Below is a small trained network, with its code and all its weights. Each question gives an input and a class and asks what happens when units are switched off, that is, made to give their printed mean instead of their output.

import numpy as np


def w(rows, s, z=0):
    codes = np.array(rows[::2]) - 128.0
    scale = np.full(codes.shape[1], s)
    scale[-1] = z or s
    return codes * scale


def norm(h):
    return h / np.sqrt((h * h).mean(-1, keepdims=True) + 1e-5)


def f(y):
    return np.maximum(y, 0)


def log_softmax(a):
    a = a - a.max(-1, keepdims=True)
    return a - np.log(np.exp(a).sum(-1, keepdims=True))


def net(x, mask):
    res = np.array(x, float).reshape(1, 7) / 4 @ E
    u = 0
    for l in range(3):
        y = f(norm(res) @ A[l][:, :-1].T + A[l][:, -1])
        res = res + np.where(mask[u : u + 4], y, B[l][:, -1]) @ B[l][:, :-1]
        u += 4
    return log_softmax(norm(res)[-1] @ U[:, :-1].T + U[:, -1])


A, B = {}, {}
E = w([
[97,116,104,146,98,157],'x0',
[130,128,127,127,129,127],'x1',
[104,120,176,30,152,174],'x2',
[19,125,144,145,254,95],'x3',
[169,86,209,198,164,222],'x4',
[102,52,196,138,94,62],'x5',
[129,130,128,129,128,123],'x6',
],0.0083)
A[0] = w([
[211,170,199,108,173,47,71],'L0N1',
[75,62,174,60,94,148,132],'L0N2',
[32,70,87,164,217,95,2],'L0N3',
[108,73,95,248,108,43,63],'L0N4',
],0.011,0.0035)
B[0] = w([
[73,190,105,171,64,207,183],'L0N1',
[64,111,76,168,121,148,227],'L0N2',
[163,249,236,73,128,128,249],'L0N3',
[54,90,101,119,138,157,254],'L0N4',
],0.014,0.0055)
A[1] = w([
[149,192,36,172,193,174,254],'L1N1',
[105,156,79,59,101,71,28],'L1N2',
[168,79,173,158,226,195,29],'L1N3',
[105,139,129,66,148,2,184],'L1N4',
],0.0092,0.0032)
B[1] = w([
[30,94,166,75,108,208,255],'L1N1',
[198,197,134,169,108,24,186],'L1N2',
[141,183,105,249,132,31,186],'L1N3',
[174,143,91,78,175,135,197],'L1N4',
],0.011,0.0055)
A[2] = w([
[225,80,98,110,27,149,141],'L2N1',
[60,145,146,124,153,123,2],'L2N2',
[124,145,207,242,158,196,121],'L2N3',
[91,165,98,8,149,129,176],'L2N4',
],0.011,0.004)
B[2] = w([
[79,177,169,65,255,134,203],'L2N1',
[95,96,136,116,137,169,174],'L2N2',
[174,106,60,112,94,82,254],'L2N3',
[163,35,96,200,91,144,254],'L2N4',
],0.014,0.0083)
U = w([
[129,151,198,41,250,133,199],'0',
[106,94,104,120,111,154,250],'1',
[85,76,83,126,140,153,98],'2',
[205,127,57,143,133,20,70],'3',
[89,155,133,113,63,191,2],'4',
],0.012,0.0035)

Each question gives the input, the list of numbers given to net, and the class t.
The units are the neurons (one row each of A and B). Each row of codes is followed by its name. A weight is (code - 128) times the scale printed after its matrix; where a second scale follows, it is the last column's (A, B and U).
mask holds one flag per neuron, layer by layer. A switched-off neuron (its flag False) gives its mean, the last column of its row in B, instead of its output. The means were averaged over made-up inputs and are rounded, as every weight is.
A unit's drop is (log p(t) with every unit on - log p(t) with that unit switched off) / (log p(t) with every unit on - log p(t) with every unit switched off).
The circuit of an input: a set's keep is (log p(t) with only the set's units on - log p(t) with every unit switched off) / (log p(t) with every unit on - log p(t) with every unit switched off). Starting from all 12 units, units are removed one at a time, each time the one whose removal leaves the highest keep (on an exact tie, the one counted first), for as long as the keep stays at least 0.8.
units of the circuit, in order: the units of the circuit, biggest drop first
k most important neurons: the k neurons with the biggest drops, biggest first
k most important neurons of layer l: the k neurons of layer l with the biggest drops, biggest first
input [-1,7,8,-2,3,1,-3], class 2: 2 most important neurons : [L0N2, L0N3]
input [0,0,-3,6,-6,-6,4], class 0: units of the circuit, in order : [L0N3]
input [7,5,1,2,7,1,-8], class 3: units of the circuit, in order : [L2N3, L1N3]
input [-6,-2,8,7,2,2,1], class 2: 2 most important neurons of layer 0 : [L0N2, L0N1]
input [6,8,0,3,-8,4,-8], class 3: 2 most important neurons : [L1N2, L1N1]
input [-7,-1,2,5,-6,1,0], class 4: 2 most important neurons of layer 0 : [L0N1, L0N3]
input [0,-5,3,5,7,-4,-3], class 3: units of the circuit, in order : [L2N3, L1N3]
input [-4,-1,-1,5,7,2,-1], class 3: 3 most important neurons : [L2N3, L2N1, L1N3]
input [-1,1,-3,-5,5,0,3], class 0: 4 most important neurons : [L2N1, L2N4, L0N4, L0N2]
input [-6,-1,-1,-4,7,-6,4], class 3: 3 most important neurons : [L2N3, L1N3, L0N2]
input [4,-4,1,4,2,-2,-4], class 0: 2 most important neurons : [L0N3, L0N1]
input [-5,-5,6,-5,-8,-4,-7], class 3: 2 most important neurons : [L1N2, L2N4]
input [7,1,3,4,-3,-1,-5], class 4: units of the circuit, in order : [L2N1, L0N3, L2N4]
input [-4,-7,6,-5,-7,-5,-3], class 3: 3 most important neurons : [L1N2, L2N4, L0N4]
input [-7,-2,4,0,3,-6,-6], class 4: 2 most important neurons : [L1N1, L0N1]
input [3,1,0,8,-5,-5,7], class 0: most important neuron of layer 2 : [L2N3]
input [-6,0,-5,1,4,-1,-4], class 4: 3 most important neurons : [L0N1, L1N1, L2N4]
input [7,-5,-2,2,7,-4,5], class 3: units of the circuit, in order : [L1N3, L2N3]
input [-6,8,0,-6,8,0,-6], class 3: 2 most important neurons of layer 1 : [L1N3, L1N4]
input [5,8,5,0,6,0,0], class 3: 2 most important neurons of layer 0 : [L0N4, L0N1]
input [-5,0,-4,3,8,3,-7], class 3: units of the circuit, in order : [L2N3]
input [0,0,2,-4,0,1,-3], class 0: 2 most important neurons of layer 0 : [L0N4, L0N1]
